Below is a small trained network, with its code and all its weights. Each question gives an input and a class and asks what happens when units are switched off, that is, made to give their printed mean instead of their output.

import numpy as np


def w(rows, s, z=0):
    codes = np.array(rows[::2]) - 128.0
    scale = np.full(codes.shape[1], s)
    scale[-1] = z or s
    return codes * scale


def f(y):
    return y / 2 * (1 + np.tanh(0.7978845608 * (y + 0.044715 * y**3)))


def log_softmax(a):
    a = a - a.max(-1, keepdims=True)
    return a - np.log(np.exp(a).sum(-1, keepdims=True))


def net(x, mask):
    res = np.array(x, float).reshape(1, 6) / 4 @ E
    y = f(res @ A[0][:, :-1].T + A[0][:, -1])
    res = res + np.where(mask, y, B[0][:, -1]) @ B[0][:, :-1]
    return log_softmax(res[-1] @ U[:, :-1].T + U[:, -1])


A, B = {}, {}
E = w([
[101,139,73,247,108,95],'x0',
[81,135,180,193,212,188],'x1',
[108,125,123,121,138,120],'x2',
[130,130,130,129,125,130],'x3',
[183,210,55,98,186,149],'x4',
[134,125,127,130,127,131],'x5',
],0.015)
A[0] = w([
[147,249,81,123,171,161,87],'n1',
[93,46,123,116,42,101,98],'n2',
[140,155,68,99,165,123,176],'n3',
[101,65,165,132,99,141,174],'n4',
[156,115,198,54,152,180,66],'n5',
[105,126,158,172,181,213,33],'n6',
[167,228,44,87,172,177,122],'n7',
[188,96,45,54,22,21,55],'n8',
[192,165,113,127,165,146,182],'n9',
[125,132,151,57,105,158,38],'n10',
[130,117,127,36,89,151,106],'n11',
[105,122,202,182,235,230,26],'n12',
[115,44,236,155,88,132,164],'n13',
[139,152,98,215,129,115,31],'n14',
[114,150,96,185,92,123,60],'n15',
[106,188,137,176,96,111,63],'n16',
[160,124,187,64,160,142,35],'n17',
[96,58,195,137,79,141,110],'n18',
[140,108,133,153,80,179,101],'n19',
[150,123,134,80,114,82,84],'n20',
[131,134,76,82,34,85,3],'n21',
[121,157,139,124,127,121,31],'n22',
[132,73,203,154,90,45,138],'n23',
[129,114,23,200,64,57,70],'n24',
],0.014,0.0038)
B[0] = w([
[83,138,61,68,78,119,205],'n1',
[170,172,66,88,108,92,191],'n2',
[157,154,76,54,48,88,178],'n3',
[127,203,44,92,117,77,178],'n4',
[27,32,99,171,210,128,193],'n5',
[210,165,219,146,153,157,186],'n6',
[127,180,22,95,84,63,225],'n7',
[244,176,207,155,102,186,253],'n8',
[91,132,73,62,90,83,178],'n9',
[76,51,129,171,234,164,172],'n10',
[55,66,199,186,178,147,193],'n11',
[231,217,255,226,77,173,222],'n12',
[106,162,20,71,78,108,213],'n13',
[37,22,113,176,165,121,180],'n14',
[92,73,126,165,206,136,167],'n15',
[122,62,130,139,191,109,158],'n16',
[48,6,139,165,186,106,179],'n17',
[118,138,59,79,81,93,193],'n18',
[140,128,96,133,136,108,139],'n19',
[161,150,194,130,155,127,168],'n20',
[207,213,200,195,149,210,194],'n21',
[144,140,113,110,172,151,124],'n22',
[54,150,101,35,79,119,191],'n23',
[61,51,162,198,241,136,206],'n24',
],0.0088,0.024)
U = w([
[118,163,19,75,55,103,196],'0',
[174,180,218,153,97,155,190],'1',
[76,4,121,156,181,126,7],'2',
],0.016,0.002)

Each question gives the input, the list of numbers given to net, and the class t.
The units are the neurons (one row each of A and B). Each row of codes is followed by its name. A weight is (code - 128) times the scale printed after its matrix; where a second scale follows, it is the last column's (A, B and U).
mask holds one flag per neuron, in row order. A switched-off neuron (its flag False) gives its mean, the last column of its row in B, instead of its output. The means were averaged over made-up inputs and are rounded, as every weight is.
A unit's drop is (log p(t) with every unit on - log p(t) with that unit switched off) / (log p(t) with every unit on - log p(t) with every unit switched off).
The circuit of an input: a set's keep is (log p(t) with only the set's units on - log p(t) with every unit switched off) / (log p(t) with every unit on - log p(t) with every unit switched off). Starting from the 12 units with the biggest drops (on a tie, the unit counted first), units are removed one at a time, each time the one whose removal leaves the highest keep (on an exact tie, the one counted first), for as long as the keep stays at least 0.8.
units of the circuit, in order: the units of the circuit, biggest drop first
top k neurons: the k neurons with the biggest drops, biggest first
drop of u: that unit's drop, to one decimal
input [7,-8,-5,6,7,5], class 1: units of the circuit, in order -> n8
input [-6,-2,7,-4,-6,1], class 0: top 3 neurons -> n13, n24, n4
input [-4,-8,-4,-2,6,6], class 1: top 2 neurons -> n8, n21
input [0,3,0,6,-3,-7], class 0: top 3 neurons -> n8, n13, n21
input [4,-3,-1,-7,-3,-7], class 2: top 3 neurons -> n24, n12, n7
input [-5,-5,6,4,-2,-1], class 1: top 4 neurons -> n8, n21, n24, n14
input [-6,-3,-8,3,-6,4], class 0: top 3 neurons -> n13, n2, n24
input [7,7,4,6,6,-6], class 1: top 2 neurons -> n12, n6
input [5,7,-5,-7,8,-7], class 0: top 2 neurons -> n1, n7
input [-1,-5,2,6,4,-2], class 1: top 3 neurons -> n8, n21, n13
input [-7,7,6,-1,-3,-8], class 1: top 4 neurons -> n12, n6, n24, n14
input [-7,-2,1,-3,6,-8], class 2: top 2 neurons -> n17, n5
input [-4,4,-6,-3,-5,-3], class 0: drop of n13 -> 0.4
input [-7,-4,5,-6,5,-4], class 2: units of the circuit, in order -> n11
input [3,6,4,5,-4,1], class 1: drop of n12 -> 2.3
input [1,-2,1,-8,-7,-1], class 0: drop of n11 -> 0.0
